Here is a tiny trained network, its code and every weight. The questions are about switching its units off for an input and a target symbol, where a switched-off unit gives its printed mean instead of its output.

import numpy as np


def w(rows, s, z=0):
    codes = np.array(rows[::2]) - 128.0
    scale = np.full(codes.shape[1], s)
    scale[-1] = z or s
    return codes * scale


def f(y):
    return y / 2 * (1 + np.tanh(0.7978845608 * (y + 0.044715 * y**3)))


def softmax(a):
    e = np.exp(a - a.max(-1, keepdims=True))
    return e / e.sum(-1, keepdims=True)


def log_softmax(a):
    a = a - a.max(-1, keepdims=True)
    return a - np.log(np.exp(a).sum(-1, keepdims=True))


def net(x, mask):
    ids = ['ΦΨαγεζηλμξ'.index(c) for c in x.split()]
    T = len(ids)
    res = E[ids] + P[:T]
    u = 0
    for l in range(3):
        q, k, v = (res @ M[l].T for M in (Q, K, V))
        z = softmax(np.where(np.tri(T) > 0, q @ k.T / 2**0.5, -1e9)) @ v
        res = res + np.where(mask[u], z, O[l][:, -1]) @ O[l][:, :-1]
        u += 1
        y = f(res @ A[l][:, :-1].T + A[l][:, -1])
        res = res + np.where(mask[u : u + 4], y, B[l][:, -1]) @ B[l][:, :-1]
        u += 4
    return log_softmax(res[-1] @ U[:, :-1].T + U[:, -1])


Q, K, V, O, A, B = {}, {}, {}, {}, {}, {}
E = w([
[80,102,154,149,131,182,168,166,94,186,154,99],'Φ',
[122,199,145,89,107,6,179,195,107,77,178,82],'Ψ',
[135,105,158,69,157,137,146,117,66,154,208,49],'α',
[152,59,147,210,72,134,133,166,92,129,145,69],'γ',
[99,147,157,139,138,111,136,104,66,171,140,39],'ε',
[119,95,175,122,117,83,161,159,120,144,129,118],'ζ',
[179,112,79,169,210,49,69,138,56,43,111,141],'η',
[104,69,133,101,96,97,106,151,52,40,113,156],'λ',
[58,117,169,195,162,104,141,48,162,161,207,188],'μ',
[203,116,192,72,160,129,69,124,144,155,124,193],'ξ',
],0.014)
P = w([
[172,191,165,217,139,205,144,180,126,194,68,198],'0',
[156,96,134,140,255,189,203,122,163,86,121,63],'1',
[163,94,151,140,208,177,166,125,161,91,129,44],'2',
[163,100,168,145,160,173,157,123,140,114,120,63],'3',
[155,100,176,133,160,148,120,122,163,106,124,83],'4',
[147,118,185,138,156,122,134,113,165,106,142,105],'5',
[135,100,180,136,164,123,121,105,149,126,140,118],'6',
[126,92,171,138,145,120,100,126,145,133,145,133],'7',
[133,94,178,139,146,106,82,118,145,148,162,130],'8',
[114,92,176,119,151,98,99,115,129,147,137,170],'9',
[122,98,177,121,137,93,84,119,131,154,147,167],'10',
[135,98,183,139,136,58,100,102,114,116,152,213],'11',
[131,88,174,129,139,89,81,132,109,175,163,194],'12',
[131,92,164,118,162,65,62,124,111,166,159,198],'13',
],0.0095)
Q[0] = w([
[218,124,89,139,124,117,188,84,136,167,45,70],'0.h1',
[91,184,3,101,24,184,56,69,143,166,112,211],'0.h1',
],0.0063)
K[0] = w([
[73,105,122,149,217,199,117,72,164,87,40,68],'0.h1',
[185,139,12,159,176,166,253,227,156,190,116,69],'0.h1',
],0.0055)
V[0] = w([
[137,99,208,112,86,30,142,225,52,118,180,64],'0.h1',
[3,133,45,88,110,128,129,101,46,99,108,166],'0.h1',
],0.0058)
O[0] = w([
[161,137,199,230,137,87,219,180,218,117,196,141,255],'0.h1',
[20,208,214,149,118,165,1,166,31,83,151,95,95],'0.h1',
],0.0083,0.0085)
A[0] = w([
[119,120,95,143,94,78,122,163,33,74,249,56,135],'0.n1',
[143,54,103,68,114,171,156,94,87,74,37,2,127],'0.n2',
[183,194,25,222,114,142,119,184,114,173,64,156,80],'0.n3',
[41,93,37,148,82,138,63,155,120,191,113,137,1],'0.n4',
],0.0048,0.0036)
B[0] = w([
[92,26,124,128,136,137,150,194,194,174,145,69,255],'0.n1',
[91,199,158,134,142,107,106,86,183,206,147,157,127],'0.n2',
[2,145,139,197,65,163,202,63,51,135,158,184,109],'0.n3',
[44,231,121,65,118,251,123,115,10,138,56,106,110],'0.n4',
],0.0084,0.0048)
Q[1] = w([
[28,254,59,67,13,239,70,70,162,60,7,133],'1.h1',
[126,149,113,151,145,73,56,156,77,214,182,209],'1.h1',
],0.0043)
K[1] = w([
[104,28,61,51,167,98,145,118,164,82,119,18],'1.h1',
[86,195,35,89,50,133,189,254,34,134,119,120],'1.h1',
],0.0058)
V[1] = w([
[84,79,102,167,25,216,195,187,87,117,3,193],'1.h1',
[156,200,80,154,15,61,180,182,148,34,160,83],'1.h1',
],0.0059)
O[1] = w([
[54,98,177,72,151,145,172,91,50,112,53,254,254],'1.h1',
[94,134,157,123,147,22,175,78,13,138,109,90,208],'1.h1',
],0.011,0.0081)
A[1] = w([
[73,88,135,49,128,194,105,148,247,119,141,177,169],'1.n1',
[136,43,135,147,145,118,96,102,168,190,117,106,61],'1.n2',
[177,136,9,92,111,128,132,32,125,86,113,108,2],'1.n3',
[140,147,206,254,132,138,93,71,105,168,173,158,92],'1.n4',
],0.0058,0.0033)
B[1] = w([
[161,156,173,225,92,151,122,116,106,41,154,106,253],'1.n1',
[111,146,115,23,124,112,167,117,90,55,64,204,143],'1.n2',
[88,206,203,29,36,98,133,254,122,88,82,117,119],'1.n3',
[105,164,91,101,131,186,162,56,128,76,71,123,201],'1.n4',
],0.0095,0.0052)
Q[2] = w([
[72,64,153,150,97,122,113,90,192,121,154,242],'2.h1',
[128,3,207,172,143,148,167,135,134,182,166,151],'2.h1',
],0.0048)
K[2] = w([
[105,176,213,61,75,183,165,166,95,153,98,150],'2.h1',
[83,207,29,206,78,106,141,93,3,147,81,147],'2.h1',
],0.005)
V[2] = w([
[131,255,107,183,83,144,183,92,123,218,159,82],'2.h1',
[74,177,163,174,155,92,149,39,84,58,98,173],'2.h1',
],0.006)
O[2] = w([
[114,91,174,86,208,136,100,134,247,127,95,99,116],'2.h1',
[126,166,95,90,108,111,115,117,162,89,137,107,251],'2.h1',
],0.012,0.025)
A[2] = w([
[146,155,56,141,146,95,166,96,186,147,150,156,138],'2.n1',
[135,87,125,55,159,85,175,98,97,150,93,120,196],'2.n2',
[115,115,149,102,167,148,101,169,176,87,70,137,137],'2.n3',
[169,97,127,255,164,116,124,125,108,148,113,110,254],'2.n4',
],0.0079,0.003)
B[2] = w([
[131,111,47,92,69,172,128,151,110,196,171,152,181],'2.n1',
[196,131,162,152,43,141,156,83,147,148,95,163,253],'2.n2',
[146,238,89,174,166,132,148,144,31,166,109,161,154],'2.n3',
[142,128,154,1,197,174,155,64,86,126,139,72,144],'2.n4',
],0.0081,0.013)
U = w([
[134,185,114,78,152,188,143,83,89,100,40,114,255],'Φ',
[142,64,116,147,98,163,187,111,133,77,96,122,27],'Ψ',
[100,43,165,179,76,97,129,153,177,159,129,194,231],'α',
[223,173,106,136,80,145,47,111,158,139,102,158,78],'γ',
[86,186,96,179,185,117,188,160,155,158,70,160,8],'ε',
[153,160,58,162,136,118,145,114,17,133,125,125,8],'ζ',
[30,121,205,158,185,120,109,106,67,42,75,105,184],'η',
[125,111,166,89,175,163,149,103,97,149,157,134,52],'λ',
[51,132,2,68,112,140,36,62,202,85,135,96,231],'μ',
[121,164,115,185,130,89,98,59,142,154,70,97,130],'ξ',
],0.0047,0.0031)

Each question gives the input, a string of symbols that net reads in full, and the target symbol t.
The units are the heads (2 rows each of Q, K, V and O) and the neurons (one row each of A and B). Each row of codes is followed by its name. A weight is (code - 128) times the scale printed after its matrix; where a second scale follows, it is the last column's (O, A, B and U).
mask holds one flag per unit, layer by layer, with each layer's heads first. A switched-off unit (its flag False) gives its mean, the last column of its rows in O or B, instead of its output. The means were averaged over made-up inputs and are rounded, as every weight is.
A unit's drop is (log p(t) with every unit on - log p(t) with that unit switched off) / (log p(t) with every unit on - log p(t) with every unit switched off).
The circuit of an input: a set's keep is (log p(t) with only the set's units on - log p(t) with every unit switched off) / (log p(t) with every unit on - log p(t) with every unit switched off). Starting from the 12 units with the biggest drops (on a tie, the unit counted first), units are removed one at a time, each time the one whose removal leaves the highest keep (on an exact tie, the one counted first), for as long as the keep stays at least 0.8.
units of the circuit, in order: the units of the circuit, biggest drop first
k most important neurons: the k neurons with the biggest drops, biggest first
k most important neurons of layer l: the k neurons of layer l with the biggest drops, biggest first
input μ ζ γ ξ λ, target γ: units of the circuit, in order -> (1.h1)
input η μ γ, target μ: units of the circuit, in order -> (0.h1 1.h1)
input Φ ξ α Ψ λ ξ ε γ Ψ λ α, target η: 2 most important neurons -> (1.n1 2.n2)
input α Φ γ Ψ μ α α γ Ψ λ Ψ ε Ψ μ, target μ: 2 most important neurons of layer 0 -> (0.n1 0.n2)
input λ Ψ γ λ Ψ Ψ Ψ λ Ψ Ψ ζ ξ Ψ, target ζ: units of the circuit, in order -> (2.h1 1.h1 0.n3)
input η Ψ λ Ψ μ Ψ ζ γ, target μ: units of the circuit, in order -> (2.h1 0.n3 1.n4)
input λ μ Ψ γ Ψ η γ α, target ζ: units of the circuit, in order -> (2.h1 1.h1)
input α λ Ψ α γ Ψ Φ, target λ: 2 most important neurons -> (2.n4 2.n2)
input γ η γ μ λ Ψ Ψ λ μ, target Φ: units of the circuit, in order -> (0.n3 1.n4 1.h1 2.h1)
input Ψ Ψ Ψ γ ζ Ψ, target α: units of the circuit, in order -> (2.h1 0.h1)
input λ ζ α Ψ γ ζ Φ α Ψ Ψ γ ε, target ζ: units of the circuit, in order -> (2.h1 1.h1 0.h1)
input γ γ Ψ γ α Φ λ μ Φ γ, target Φ: 2 most important neurons -> (0.n3 0.n1)
input Φ μ η ε, target μ: 2 most important neurons -> (2.n2 0.n1)
input α Ψ Ψ, target λ: units of the circuit, in order -> (2.h1 1.h1 2.n4 1.n4)
input η Ψ γ λ Ψ μ, target μ: 2 most important neurons -> (0.n1 0.n3)
input λ Ψ γ η λ ξ Ψ Ψ Ψ Ψ Ψ α γ, target ζ: units of the circuit, in order -> (2.h1 1.h1)
input λ λ Φ λ λ γ ξ Ψ Ψ ξ λ Ψ, target ζ: units of the circuit, in order -> (2.h1)
input ε Ψ ζ Φ η ξ Ψ γ λ Ψ Ψ, target ε: 2 most important neurons -> (2.n3 0.n1)
input λ ε λ α Ψ λ Ψ Ψ Ψ Ψ ξ ζ, target ζ: units of the circuit, in order -> (2.h1 1.h1 0.h1)
input μ η ζ, target γ: 2 most important neurons -> (1.n1 0.n2)
input λ ζ μ ε μ Ψ ξ Ψ λ γ, target ζ: most important neuron of layer 2 -> (2.n2)
input γ α α λ ζ γ ζ α η γ λ ξ, target Φ: units of the circuit, in order -> (0.n3 1.h1 0.n1 2.h1)
input ζ Ψ Ψ Ψ Φ γ Ψ μ Ψ λ μ α, target μ: 3 most important neurons -> (0.n1 1.n4 2.n2)
input Φ Ψ Ψ Ψ γ λ λ γ Ψ ε Ψ λ η, target η: 2 most important neurons of layer 2 -> (2.n2 2.n1)
input Φ Ψ γ ζ Ψ λ, target η: 4 most important neurons -> (2.n2 1.n1 2.n1 0.n3)
input μ α Φ μ ε Ψ Ψ Ψ Ψ, target γ: 2 most important neurons of layer 1 -> (1.n1 1.n4)
